Below are the code and all the weights of a small trained network. Each question names an input and a class and asks about switching units off, where a switched-off unit gives its printed mean instead of its output.

import numpy as np


def w(rows, s, z=0):
    codes = np.array(rows[::2]) - 128.0
    scale = np.full(codes.shape[1], s)
    scale[-1] = z or s
    return codes * scale


def f(y):
    return np.maximum(y, 0)


def log_softmax(a):
    a = a - a.max(-1, keepdims=True)
    return a - np.log(np.exp(a).sum(-1, keepdims=True))


def net(x, mask):
    res = np.array(x, float).reshape(1, 3) / 4 @ E
    y = f(res @ A[0][:, :-1].T + A[0][:, -1])
    res = res + np.where(mask, y, B[0][:, -1]) @ B[0][:, :-1]
    return log_softmax(res[-1] @ U[:, :-1].T + U[:, -1])


A, B = {}, {}
E = w([
[126,169,53,125,215,26],'x0',
[249,209,126,102,94,122],'x1',
[204,72,116,242,150,147],'x2',
],0.011)
A[0] = w([
[171,74,176,178,106,160,130],'N1',
[82,2,162,183,149,168,244],'N2',
[44,116,156,123,178,104,242],'N3',
[177,90,31,183,179,73,29],'N4',
[87,169,72,29,171,53,125],'N5',
[167,109,52,202,174,60,39],'N6',
[229,170,143,138,92,202,159],'N7',
[184,218,90,89,123,108,114],'N8',
[98,124,166,32,66,153,182],'N9',
[230,218,125,116,90,139,177],'N10',
[117,120,121,125,188,107,227],'N11',
[81,145,175,49,53,177,218],'N12',
[163,120,84,180,206,68,41],'N13',
[61,49,167,166,169,160,252],'N14',
[217,209,130,52,94,65,171],'N15',
[95,129,195,51,53,166,208],'N16',
[241,202,127,103,79,115,162],'N17',
[182,54,167,198,70,214,142],'N18',
[33,93,110,109,164,71,254],'N19',
[160,241,115,48,166,106,168],'N20',
[77,135,184,41,26,151,230],'N21',
[149,206,95,53,126,115,102],'N22',
[85,171,113,80,151,52,130],'N23',
],0.009,0.0036)
B[0] = w([
[202,179,142,95,145,150,189],'N1',
[207,147,25,153,150,242,229],'N2',
[43,204,96,141,75,132,205],'N3',
[126,66,127,210,76,72,198],'N4',
[93,217,108,40,175,185,229],'N5',
[123,58,127,212,52,71,199],'N6',
[172,148,202,94,133,41,230],'N7',
[167,77,103,116,235,145,211],'N8',
[106,67,126,178,102,105,216],'N9',
[172,100,212,88,160,89,243],'N10',
[45,141,90,148,117,120,181],'N11',
[81,40,115,204,73,72,232],'N12',
[95,71,106,210,84,57,194],'N13',
[165,140,10,131,142,211,216],'N14',
[171,64,104,106,224,138,248],'N15',
[139,51,103,215,93,47,228],'N16',
[213,99,233,98,196,98,244],'N17',
[221,229,180,14,191,215,230],'N18',
[41,180,101,129,63,136,226],'N19',
[124,89,84,77,254,135,233],'N20',
[108,72,96,229,103,79,243],'N21',
[129,100,95,119,217,158,203],'N22',
[87,228,114,48,131,198,202],'N23',
],0.0076,0.012)
U = w([
[101,96,68,203,29,112,251],'0',
[176,150,82,58,219,222,181],'1',
[144,17,177,143,143,3,82],'2',
[206,233,252,40,122,133,70],'3',
[46,255,105,52,113,144,25],'4',
],0.0078,0.002)

Each question gives the input, the list of numbers given to net, and the class t.
The units are the neurons (one row each of A and B). Each row of codes is followed by its name. A weight is (code - 128) times the scale printed after its matrix; where a second scale follows, it is the last column's (A, B and U).
mask holds one flag per neuron, in row order. A switched-off neuron (its flag False) gives its mean, the last column of its row in B, instead of its output. The means were averaged over made-up inputs and are rounded, as every weight is.
A unit's drop is (log p(t) with every unit on - log p(t) with that unit switched off) / (log p(t) with every unit on - log p(t) with every unit switched off).
The circuit of an input: a set's keep is (log p(t) with only the set's units on - log p(t) with every unit switched off) / (log p(t) with every unit on - log p(t) with every unit switched off). Starting from the 12 units with the biggest drops (on a tie, the unit counted first), units are removed one at a time, each time the one whose removal leaves the highest keep (on an exact tie, the one counted first), for as long as the keep stays at least 0.8.
units of the circuit, in order: the units of the circuit, biggest drop first
top k neurons: the k neurons with the biggest drops, biggest first
drop when u is switched off: that unit's drop, to one decimal
input [0,6,-1], class 2: units of the circuit, in order -> (N18)
input [1,-3,5], class 0: units of the circuit, in order -> (N20; N17)
input [-3,-5,1], class 1: top 2 neurons -> (N2; N18)
input [0,-5,-1], class 0: top 2 neurons -> (N18; N5)
input [-5,-1,8], class 1: top 2 neurons -> (N2; N14)
input [-1,-1,8], class 1: top 2 neurons -> (N18; N2)
input [-7,0,-8], class 0: top 2 neurons -> (N17; N10)
input [2,3,1], class 2: top 3 neurons -> (N18; N2; N14)
input [1,-3,-7], class 4: top 2 neurons -> (N5; N23)
input [-5,5,0], class 2: drop when N12 is switched off -> 0.3
input [6,0,-5], class 4: drop when N19 is switched off -> 0.2
input [1,-3,-4], class 4: drop when N5 is switched off -> 0.1
